Below is a small trained network, with its code and all its weights. Each question gives an input and a class and asks what happens when units are switched off, that is, made to give their printed mean instead of their output.

import numpy as np


def w(rows, s, z=0):
    codes = np.array(rows[::2]) - 128.0
    scale = np.full(codes.shape[1], s)
    scale[-1] = z or s
    return codes * scale


def f(y):
    return np.maximum(y, 0)


def log_softmax(a):
    a = a - a.max(-1, keepdims=True)
    return a - np.log(np.exp(a).sum(-1, keepdims=True))


def net(x, mask):
    res = np.array(x, float).reshape(1, 7) / 4 @ E
    y = f(res @ A[0][:, :-1].T + A[0][:, -1])
    res = res + np.where(mask, y, B[0][:, -1]) @ B[0][:, :-1]
    return log_softmax(res[-1] @ U[:, :-1].T + U[:, -1])


A, B = {}, {}
E = w([
[89,86,34,191,121,93],'x0',
[8,121,165,115,87,209],'x1',
[102,114,175,100,198,89],'x2',
[119,143,187,147,126,94],'x3',
[124,102,146,137,191,110],'x4',
[54,195,60,140,183,172],'x5',
[94,112,88,61,118,78],'x6',
],0.016)
A[0] = w([
[156,101,107,130,219,125,254],'neuron 1',
[143,251,125,107,124,109,142],'neuron 2',
[99,155,183,117,116,215,108],'neuron 3',
[152,68,114,189,63,120,203],'neuron 4',
[106,148,146,103,80,193,92],'neuron 5',
[61,159,120,80,161,137,158],'neuron 6',
],0.013,0.0055)
B[0] = w([
[181,104,140,232,186,118,220],'neuron 1',
[174,149,87,32,176,196,194],'neuron 2',
[111,149,192,166,83,198,248],'neuron 3',
[133,151,108,122,32,55,219],'neuron 4',
[110,134,118,132,92,230,214],'neuron 5',
[2,104,120,87,188,95,232],'neuron 6',
],0.0097,0.017)
U = w([
[87,148,48,224,209,163,52],'0',
[192,198,120,111,164,120,93],'1',
[162,13,195,115,150,86,160],'2',
[3,111,113,110,177,124,212],'3',
[84,148,194,177,99,84,118],'4',
[112,94,15,138,63,112,201],'5',
[69,163,166,150,100,219,141],'6',
[125,127,80,59,139,177,4],'7',
],0.015,0.0031)

Each question gives the input, the list of numbers given to net, and the class t.
The units are the neurons (one row each of A and B). Each row of codes is followed by its name. A weight is (code - 128) times the scale printed after its matrix; where a second scale follows, it is the last column's (A, B and U).
mask holds one flag per neuron, in row order. A switched-off neuron (its flag False) gives its mean, the last column of its row in B, instead of its output. The means were averaged over made-up inputs and are rounded, as every weight is.
A unit's drop is (log p(t) with every unit on - log p(t) with that unit switched off) / (log p(t) with every unit on - log p(t) with every unit switched off).
The circuit of an input: a set's keep is (log p(t) with only the set's units on - log p(t) with every unit switched off) / (log p(t) with every unit on - log p(t) with every unit switched off). Starting from all 6 units, units are removed one at a time, each time the one whose removal leaves the highest keep (on an exact tie, the one counted first), for as long as the keep stays at least 0.8.
circuit, biggest first: the units of the circuit, biggest drop first
unit that matters most: the unit with the biggest drop
top k neurons: the k neurons with the biggest drops, biggest first
drop when u is switched off: that unit's drop, to one decimal
input [6,7,3,-3,-6,-4,4], class 5: top 2 neurons => neuron 4; neuron 3
input [0,5,-6,8,8,-7,-5], class 4: circuit, biggest first => neuron 4
input [5,-4,6,-3,-2,-2,-1], class 2: top 2 neurons => neuron 5; neuron 1
input [-3,1,2,6,5,2,0], class 3: circuit, biggest first => neuron 5; neuron 6
input [-2,1,-6,-4,7,-6,7], class 5: top 3 neurons => neuron 1; neuron 4; neuron 3
input [-3,-3,1,-2,-8,-4,-1], class 1: top 2 neurons => neuron 6; neuron 5
input [-3,-3,-7,4,8,3,-3], class 1: top 4 neurons => neuron 6; neuron 5; neuron 2; neuron 3
input [-7,-2,5,3,7,3,-6], class 0: top 2 neurons => neuron 1; neuron 4
input [-3,-1,-5,-3,-5,-1,4], class 7: circuit, biggest first => neuron 2; neuron 1
input [-1,-5,4,5,-7,7,-2], class 1: top 2 neurons => neuron 2; neuron 5
input [-2,-2,-6,-4,-5,8,-2], class 7: top 2 neurons => neuron 2; neuron 1
input [0,-1,2,5,5,-1,-6], class 2: circuit, biggest first => neuron 3; neuron 5
input [5,0,4,-2,-8,1,7], class 3: top 2 neurons => neuron 6; neuron 4
input [-7,-7,2,1,-1,-5,-3], class 1: circuit, biggest first => neuron 6
input [3,-4,6,-1,-6,0,4], class 2: circuit, biggest first => neuron 5; neuron 4; neuron 6
input [0,-5,7,2,-1,7,6], class 0: top 3 neurons => neuron 1; neuron 4; neuron 2
input [2,-8,-1,0,-1,0,-8], class 1: top 2 neurons => neuron 6; neuron 4
input [6,4,-3,5,-3,6,0], class 3: top 2 neurons => neuron 6; neuron 1
input [6,1,3,-2,1,-7,4], class 5: top 2 neurons => neuron 4; neuron 3
input [8,0,-1,-2,1,1,1], class 5: unit that matters most => neuron 4
input [5,8,-2,3,8,8,-3], class 3: drop when neuron 6 is switched off => 5.1
input [6,0,-7,7,-7,2,-4], class 5: drop when neuron 5 is switched off => 0.0
input [-3,-4,8,-8,7,6,8], class 0: drop when neuron 4 is switched off => 0.1
input [8,3,1,-5,2,6,2], class 3: drop when neuron 6 is switched off => 1.8
